Below are the code and all the weights of a small trained network. Each question names an input and a class and asks about switching units off, where a switched-off unit gives its printed mean instead of its output.

import numpy as np


def w(rows, s, z=0):
    codes = np.array(rows[::2]) - 128.0
    scale = np.full(codes.shape[1], s)
    scale[-1] = z or s
    return codes * scale


def f(y):
    return np.maximum(y, 0)


def log_softmax(a):
    a = a - a.max(-1, keepdims=True)
    return a - np.log(np.exp(a).sum(-1, keepdims=True))


def net(x, mask):
    res = np.array(x, float).reshape(1, 4) / 4 @ E
    y = f(res @ A[0][:, :-1].T + A[0][:, -1])
    res = res + np.where(mask, y, B[0][:, -1]) @ B[0][:, :-1]
    return log_softmax(res[-1] @ U[:, :-1].T + U[:, -1])


A, B = {}, {}
E = w([
[68,140,146,29,73,151,46],'x0',
[180,146,85,218,10,152,2],'x1',
[227,23,122,120,133,210,105],'x2',
[97,46,183,152,83,96,202],'x3',
],0.0084)
A[0] = w([
[176,161,117,147,211,130,179,203],'n0',
[103,189,127,70,157,138,96,178],'n1',
[92,211,125,191,93,100,62,150],'n2',
[182,114,121,204,75,144,94,90],'n3',
[106,153,132,182,103,107,128,50],'n4',
[184,4,140,81,112,177,115,43],'n5',
[180,121,138,180,179,124,190,230],'n6',
[187,126,120,159,97,155,24,254],'n7',
[72,45,157,105,74,110,179,137],'n8',
[118,112,133,215,101,110,177,165],'n9',
],0.02,0.0027)
B[0] = w([
[186,101,131,209,149,188,221,202],'n0',
[86,136,151,25,92,104,145,196],'n1',
[149,135,37,98,63,122,126,220],'n2',
[94,116,128,180,179,116,65,220],'n3',
[130,112,113,121,108,175,159,162],'n4',
[227,104,81,26,132,133,132,229],'n5',
[143,155,71,95,81,126,138,208],'n6',
[120,142,89,253,125,151,137,255],'n7',
[71,167,122,194,91,136,165,203],'n8',
[124,156,124,120,78,145,179,190],'n9',
],0.025,0.021)
U = w([
[198,120,219,139,161,31,101,33],'0',
[108,129,209,152,150,106,111,14],'1',
[18,164,255,116,108,107,166,56],'2',
[158,95,121,212,126,151,55,190],'3',
[182,92,162,67,117,146,166,183],'4',
[119,96,206,164,134,101,113,4],'5',
[125,164,92,147,33,157,164,208],'6',
[78,141,166,45,76,73,83,75],'7',
],0.0083,0.0031)

Each question gives the input, the list of numbers given to net, and the class t.
The units are the neurons (one row each of A and B). Each row of codes is followed by its name. A weight is (code - 128) times the scale printed after its matrix; where a second scale follows, it is the last column's (A, B and U).
mask holds one flag per neuron, in row order. A switched-off neuron (its flag False) gives its mean, the last column of its row in B, instead of its output. The means were averaged over made-up inputs and are rounded, as every weight is.
A unit's drop is (log p(t) with every unit on - log p(t) with that unit switched off) / (log p(t) with every unit on - log p(t) with every unit switched off).
The circuit of an input: a set's keep is (log p(t) with only the set's units on - log p(t) with every unit switched off) / (log p(t) with every unit on - log p(t) with every unit switched off). Starting from all 10 units, units are removed one at a time, each time the one whose removal leaves the highest keep (on an exact tie, the one counted first), for as long as the keep stays at least 0.8.
circuit, biggest first: the units of the circuit, biggest drop first
most important unit: the unit with the biggest drop
k most important neurons: the k neurons with the biggest drops, biggest first
drop when u is switched off: that unit's drop, to one decimal
input [7,0,8,2], class 4: most important unit => n5
input [-3,-3,5,-5], class 4: circuit, biggest first => (n7; n8)
input [5,-1,2,1], class 4: circuit, biggest first => (n7; n2; n6)
input [-3,0,7,-1], class 3: circuit, biggest first => (n1; n2)
input [5,-7,1,-6], class 2: circuit, biggest first => (n5; n2; n1)
input [0,-2,4,-5], class 4: circuit, biggest first => (n8; n2; n7)
input [2,-6,2,-2], class 4: circuit, biggest first => (n7; n2)
input [-4,2,5,0], class 3: circuit, biggest first => (n3; n2)
input [6,6,4,-8], class 3: 2 most important neurons => (n3; n7)
input [5,-1,-5,0], class 7: 3 most important neurons => (n7; n0; n1)
input [0,-4,-5,-3], class 4: 2 most important neurons => (n7; n8)
input [0,-6,-5,-4], class 4: 4 most important neurons => (n7; n8; n0; n3)
input [-3,-4,-5,-3], class 4: 2 most important neurons => (n7; n8)
input [1,-1,7,4], class 4: circuit, biggest first => (n5)
input [8,-6,0,-1], class 2: 2 most important neurons => (n5; n2)
input [3,-1,-3,-7], class 7: drop when n4 is switched off => 0.0
input [8,-6,-4,1], class 2: drop when n5 is switched off => 0.1
input [2,-7,8,0], class 4: drop when n5 is switched off => 0.2
input [-3,-8,-3,-5], class 4: drop when n7 is switched off => 0.6
input [-3,5,4,5], class 3: circuit, biggest first => (n3)
